Below are the code and all the weights of a small trained network. Each question names an input and a class and asks about switching units off, where a switched-off unit gives its printed mean instead of its output.

import numpy as np


def w(rows, s, z=0):
    codes = np.array(rows[::2]) - 128.0
    scale = np.full(codes.shape[1], s)
    scale[-1] = z or s
    return codes * scale


def norm(h):
    return h / np.sqrt((h * h).mean(-1, keepdims=True) + 1e-5)


def f(y):
    return y / 2 * (1 + np.tanh(0.7978845608 * (y + 0.044715 * y**3)))


def log_softmax(a):
    a = a - a.max(-1, keepdims=True)
    return a - np.log(np.exp(a).sum(-1, keepdims=True))


def net(x, mask):
    res = np.array(x, float).reshape(1, 7) / 4 @ E
    u = 0
    for l in range(4):
        y = f(norm(res) @ A[l][:, :-1].T + A[l][:, -1])
        res = res + np.where(mask[u : u + 3], y, B[l][:, -1]) @ B[l][:, :-1]
        u += 3
    return log_softmax(norm(res)[-1] @ U[:, :-1].T + U[:, -1])


A, B = {}, {}
E = w([
[54,226,227,200,227,241,99,121],'x0',
[116,107,130,133,114,150,110,98],'x1',
[115,133,243,42,157,96,109,115],'x2',
[146,115,98,10,173,245,146,141],'x3',
[3,79,95,121,206,112,140,176],'x4',
[145,151,137,118,144,107,132,146],'x5',
[178,112,138,145,235,128,66,208],'x6',
],0.0067)
A[0] = w([
[215,141,150,155,92,162,130,103,72],'L0N0',
[159,100,144,118,161,124,10,177,3],'L0N1',
[151,117,85,193,113,159,152,164,105],'L0N2',
],0.012,0.0027)
B[0] = w([
[41,114,162,68,220,3,65,62,253],'L0N0',
[90,203,39,118,95,120,64,166,232],'L0N1',
[103,181,187,79,76,188,93,167,235],'L0N2',
],0.011,0.0038)
A[1] = w([
[95,183,165,133,151,184,124,121,8],'L1N0',
[184,110,182,255,103,66,122,144,38],'L1N1',
[112,113,105,185,139,120,214,187,110],'L1N2',
],0.009,0.0019)
B[1] = w([
[222,99,145,158,48,91,110,92,254],'L1N0',
[232,212,179,125,88,119,248,181,199],'L1N1',
[84,105,156,136,138,80,192,117,168],'L1N2',
],0.012,0.0027)
A[2] = w([
[159,160,65,166,54,70,182,67,95],'L2N0',
[152,220,141,192,237,189,165,45,4],'L2N1',
[58,2,65,234,187,211,133,136,198],'L2N2',
],0.0061,0.0036)
B[2] = w([
[81,28,172,136,97,194,70,86,237],'L2N0',
[235,135,165,175,195,72,87,106,125],'L2N1',
[157,147,251,78,134,2,147,15,252],'L2N2',
],0.0096,0.002)
A[3] = w([
[125,159,164,64,2,111,103,164,202],'L3N0',
[184,28,88,77,68,101,117,177,58],'L3N1',
[184,110,70,76,181,182,138,86,7],'L3N2',
],0.0083,0.0015)
B[3] = w([
[109,178,141,92,155,123,115,131,254],'L3N0',
[138,168,217,249,150,186,98,86,179],'L3N1',
[202,153,195,81,22,74,182,152,142],'L3N2',
],0.017,0.0066)
U = w([
[254,95,210,254,177,166,76,70,73],'0',
[28,113,120,84,206,58,136,101,188],'1',
[62,211,170,99,111,164,118,154,128],'2',
[109,144,145,119,112,115,119,150,214],'3',
[130,139,116,146,142,115,141,125,225],'4',
[37,160,60,126,89,149,98,133,182],'5',
[195,168,163,113,87,133,183,162,72],'6',
[175,74,13,109,75,142,236,173,3],'7',
],0.0074,0.0041)

Each question gives the input, the list of numbers given to net, and the class t.
The units are the neurons (one row each of A and B). Each row of codes is followed by its name. A weight is (code - 128) times the scale printed after its matrix; where a second scale follows, it is the last column's (A, B and U).
mask holds one flag per neuron, layer by layer. A switched-off neuron (its flag False) gives its mean, the last column of its row in B, instead of its output. The means were averaged over made-up inputs and are rounded, as every weight is.
A unit's drop is (log p(t) with every unit on - log p(t) with that unit switched off) / (log p(t) with every unit on - log p(t) with every unit switched off).
The circuit of an input: a set's keep is (log p(t) with only the set's units on - log p(t) with every unit switched off) / (log p(t) with every unit on - log p(t) with every unit switched off). Starting from all 12 units, units are removed one at a time, each time the one whose removal leaves the highest keep (on an exact tie, the one counted first), for as long as the keep stays at least 0.8.
units of the circuit, in order: the units of the circuit, biggest drop first
k most important neurons: the k neurons with the biggest drops, biggest first
top k neurons in layer l: the k neurons of layer l with the biggest drops, biggest first
drop when u is switched off: that unit's drop, to one decimal
input [5,7,-4,-6,-8,-8,-2], class 1: top neuron in layer 3 => L3N1
input [-3,-3,-7,-4,-3,6,-7], class 2: units of the circuit, in order => L3N0, L0N2
input [7,-7,5,-8,-1,-2,0], class 6: 3 most important neurons => L1N1, L0N0, L3N1
input [8,-5,-5,0,6,-7,5], class 0: 2 most important neurons => L1N0, L3N0
input [-6,-1,2,-5,-2,-4,-4], class 0: units of the circuit, in order => L3N1, L2N2
input [-7,-5,6,7,-5,4,-7], class 0: 3 most important neurons => L3N1, L0N2, L0N1
input [8,-5,6,7,7,-6,1], class 0: 2 most important neurons => L1N0, L0N0
input [-7,-4,6,-6,3,0,-1], class 0: units of the circuit, in order => L3N1, L0N0
input [0,0,5,6,2,-1,-5], class 6: 3 most important neurons => L3N2, L0N0, L0N2
input [-6,-1,-7,-6,-5,3,6], class 2: units of the circuit, in order => L0N2, L3N0
input [-2,2,-7,5,5,2,7], class 2: 2 most important neurons => L0N2, L0N0
input [4,-1,7,8,0,-2,5], class 6: 2 most important neurons => L3N2, L0N0
input [-8,8,4,-3,-8,-1,-5], class 0: 3 most important neurons => L3N1, L0N2, L0N1
input [-4,5,1,-4,-3,-3,7], class 5: units of the circuit, in order => L0N1
input [1,7,-2,8,1,-6,4], class 6: 2 most important neurons => L3N2, L0N0
input [4,4,6,4,1,-3,7], class 5: 2 most important neurons => L0N1, L3N1
input [-7,-4,-8,2,3,2,-8], class 2: units of the circuit, in order => L0N2, L3N1
input [1,5,-4,6,-8,-6,-5], class 1: 2 most important neurons => L0N0, L3N1
input [1,-1,-4,-8,-4,4,8], class 5: top 2 neurons in layer 0 => L0N1, L0N2
input [7,6,-3,5,1,-2,6], class 0: units of the circuit, in order => L1N0
input [-5,-6,-7,8,2,7,1], class 6: drop when L2N0 is switched off => 0.2
input [-3,1,4,8,1,-6,-5], class 6: drop when L0N0 is switched off => 0.2
